Here is a tiny trained network, its code and every weight. The questions are about switching its units off for an input and a target symbol, where a switched-off unit gives its printed mean instead of its output.

import numpy as np


def w(rows, s, z=0):
    codes = np.array(rows[::2]) - 128.0
    scale = np.full(codes.shape[1], s)
    scale[-1] = z or s
    return codes * scale


def norm(h):
    return h / np.sqrt((h * h).mean(-1, keepdims=True) + 1e-5)


def f(y):
    return y / 2 * (1 + np.tanh(0.7978845608 * (y + 0.044715 * y**3)))


def softmax(a):
    e = np.exp(a - a.max(-1, keepdims=True))
    return e / e.sum(-1, keepdims=True)


def log_softmax(a):
    a = a - a.max(-1, keepdims=True)
    return a - np.log(np.exp(a).sum(-1, keepdims=True))


def net(x, mask):
    ids = ['αβγδεζηθλμξπστω'.index(c) for c in x.split()]
    T = len(ids)
    res = E[ids] + P[:T]
    u = 0
    for l in range(3):
        r = norm(res)
        for j in range(2):
            rows = slice(2 * j, 2 * j + 2)
            q, k, v = (r @ M[l][rows].T for M in (Q, K, V))
            z = softmax(np.where(np.tri(T) > 0, q @ k.T / 2**0.5, -1e9)) @ v
            o = O[l][rows]
            res = res + np.where(mask[u + j], z, o[:, -1]) @ o[:, :-1]
        u += 2
        y = f(norm(res) @ A[l][:, :-1].T + A[l][:, -1])
        res = res + np.where(mask[u : u + 4], y, B[l][:, -1]) @ B[l][:, :-1]
        u += 4
    return log_softmax(norm(res)[-1] @ U[:, :-1].T + U[:, -1])


Q, K, V, O, A, B = {}, {}, {}, {}, {}, {}
E = w([
[90,123,169],'α',
[172,158,82],'β',
[69,88,105],'γ',
[163,111,60],'δ',
[199,167,104],'ε',
[198,120,2],'ζ',
[119,80,106],'η',
[150,115,108],'θ',
[77,103,127],'λ',
[109,98,180],'μ',
[38,137,143],'ξ',
[97,137,66],'π',
[111,99,173],'σ',
[215,165,108],'τ',
[22,117,90],'ω',
],0.014)
P = w([
[213,8,255],'0',
[70,178,79],'1',
[146,171,72],'2',
[101,189,121],'3',
[92,196,127],'4',
[146,168,104],'5',
[92,191,102],'6',
[112,157,90],'7',
],0.0055)
Q[0] = w([
[104,140,51],'0.h0',
[66,9,154],'0.h0',
[151,159,142],'0.h1',
[146,113,139],'0.h1',
],0.015)
K[0] = w([
[135,127,99],'0.h0',
[5,105,204],'0.h0',
[89,149,95],'0.h1',
[119,103,117],'0.h1',
],0.012)
V[0] = w([
[72,118,142],'0.h0',
[43,85,153],'0.h0',
[243,245,174],'0.h1',
[123,172,131],'0.h1',
],0.012)
O[0] = w([
[184,193,104,129],'0.h0',
[184,217,162,130],'0.h0',
[254,139,58,2],'0.h1',
[87,100,42,101],'0.h1',
],0.009,0.0051)
A[0] = w([
[155,255,109,195],'0.n0',
[189,176,165,109],'0.n1',
[54,164,168,255],'0.n2',
[99,180,171,49],'0.n3',
],0.015,0.0079)
B[0] = w([
[166,117,2,207],'0.n0',
[107,103,65,143],'0.n1',
[249,95,105,255],'0.n2',
[211,156,195,152],'0.n3',
],0.0091,0.013)
Q[1] = w([
[206,137,118],'1.h0',
[140,98,198],'1.h0',
[149,250,122],'1.h1',
[44,238,170],'1.h1',
],0.014)
K[1] = w([
[222,58,204],'1.h0',
[137,44,120],'1.h0',
[52,52,16],'1.h1',
[221,158,2],'1.h1',
],0.0091)
V[1] = w([
[165,48,167],'1.h0',
[115,150,173],'1.h0',
[144,48,86],'1.h1',
[83,163,249],'1.h1',
],0.016)
O[1] = w([
[106,116,83,247],'1.h0',
[95,104,152,69],'1.h0',
[227,67,115,255],'1.h1',
[5,104,110,62],'1.h1',
],0.016,0.0089)
A[1] = w([
[17,155,155,252],'1.n0',
[179,107,165,188],'1.n1',
[51,254,145,249],'1.n2',
[58,27,95,161],'1.n3',
],0.012,0.0038)
B[1] = w([
[168,149,217,210],'1.n0',
[187,165,210,237],'1.n1',
[171,105,254,158],'1.n2',
[159,209,77,253],'1.n3',
],0.013,0.0048)
Q[2] = w([
[133,1,253],'2.h0',
[118,90,215],'2.h0',
[39,50,118],'2.h1',
[181,203,144],'2.h1',
],0.012)
K[2] = w([
[145,168,4],'2.h0',
[108,107,54],'2.h0',
[96,90,42],'2.h1',
[148,137,172],'2.h1',
],0.015)
V[2] = w([
[146,133,247],'2.h0',
[40,201,172],'2.h0',
[88,126,110],'2.h1',
[91,2,40],'2.h1',
],0.01)
O[2] = w([
[255,135,92,156],'2.h0',
[195,170,184,3],'2.h0',
[152,120,127,82],'2.h1',
[143,110,240,111],'2.h1',
],0.0097,0.0064)
A[2] = w([
[211,163,136,23],'2.n0',
[247,110,118,253],'2.n1',
[111,42,59,54],'2.n2',
[162,131,86,76],'2.n3',
],0.012,0.0026)
B[2] = w([
[157,228,26,169],'2.n0',
[138,201,173,254],'2.n1',
[2,66,210,156],'2.n2',
[147,137,154,159],'2.n3',
],0.0092,0.015)
U = w([
[105,93,41,50],'α',
[173,6,220,148],'β',
[114,218,138,61],'γ',
[110,218,116,67],'δ',
[79,130,95,87],'ε',
[138,122,183,115],'ζ',
[86,188,27,33],'η',
[62,118,106,151],'θ',
[63,123,92,137],'λ',
[145,160,254,205],'μ',
[77,64,173,231],'ξ',
[52,199,206,254],'π',
[174,111,143,134],'σ',
[136,133,172,126],'τ',
[121,247,133,71],'ω',
],0.013,0.006)

Each question gives the input, a string of symbols that net reads in full, and the target symbol t.
The units are the heads (2 rows each of Q, K, V and O) and the neurons (one row each of A and B). Each row of codes is followed by its name. A weight is (code - 128) times the scale printed after its matrix; where a second scale follows, it is the last column's (O, A, B and U).
mask holds one flag per unit, layer by layer, with each layer's heads first. A switched-off unit (its flag False) gives its mean, the last column of its rows in O or B, instead of its output. The means were averaged over made-up inputs and are rounded, as every weight is.
A unit's drop is (log p(t) with every unit on - log p(t) with that unit switched off) / (log p(t) with every unit on - log p(t) with every unit switched off).
The circuit of an input: a set's keep is (log p(t) with only the set's units on - log p(t) with every unit switched off) / (log p(t) with every unit on - log p(t) with every unit switched off). Starting from the 12 units with the biggest drops (on a tie, the unit counted first), units are removed one at a time, each time the one whose removal leaves the highest keep (on an exact tie, the one counted first), for as long as the keep stays at least 0.8.
circuit, biggest first: the units of the circuit, biggest drop first
most important unit: the unit with the biggest drop
k most important neurons: the k neurons with the biggest drops, biggest first
top k neurons in layer l: the k neurons of layer l with the biggest drops, biggest first
heads that matter: for each layer, one digit per head in row order, 1 if its drop is at least 0.15 and else 0, layers parted by /
drop when u is switched off: that unit's drop, to one decimal
input θ δ π ω ζ ζ λ ζ, target ξ: 3 most important neurons : [0.n0 0.n2 2.n2]
input ξ ω ω σ θ δ, target η: heads that matter : 01 / 01 / 00
input ξ β ω δ δ τ, target η: 2 most important neurons : [1.n3 0.n2]
input δ τ δ λ ω θ, target β: circuit, biggest first : [0.h0 0.n0 2.h0 2.n2]
input ω ω δ, target π: circuit, biggest first : [1.h1 0.h1 0.h0 1.n0]
input ξ ξ ζ, target η: heads that matter : 01 / 01 / 00
input ξ λ δ ε, target η: most important unit : 1.n3
input ξ ζ ω σ π ε π π, target η: top 2 neurons in layer 0 : [0.n2 0.n3]
input η δ ω, target ξ: 2 most important neurons : [0.n2 0.n0]
input δ δ τ, target β: heads that matter : 10 / 00 / 11
input ξ ω δ δ ω ζ, target η: heads that matter : 11 / 01 / 00
input ξ β ω π β, target η: 2 most important neurons : [1.n3 0.n2]
input ω γ α ε, target π: heads that matter : 11 / 01 / 10
input ω ζ δ δ τ, target π: heads that matter : 11 / 01 / 00
input ω δ α θ, target π: top 3 neurons in layer 1 : [1.n3 1.n0 1.n2]
input θ δ θ, target ξ: 4 most important neurons : [0.n0 0.n2 2.n2 0.n3]
input δ δ ω η δ π, target β: heads that matter : 11 / 00 / 10
input ω λ ε β, target π: heads that matter : 11 / 01 / 10
input ω τ ω δ π, target π: 2 most important neurons : [0.n0 1.n3]
input δ σ β θ ζ β δ, target β: top 2 neurons in layer 1 : [1.n3 1.n0]
input δ δ ω ε, target β: most important unit : 0.h0
input δ η η ε β ω μ ε, target β: 2 most important neurons : [0.n2 0.n0]
input δ δ θ, target β: heads that matter : 10 / 01 / 11
input δ θ μ ε π, target β: most important unit : 0.h0
input θ η δ θ, target ξ: 3 most important neurons : [0.n0 0.n2 2.n2]
input θ λ δ, target ξ: drop when 0.n2 is switched off : 0.7
input ω β δ ζ ε δ, target π: drop when 2.h0 is switched off : 0.2
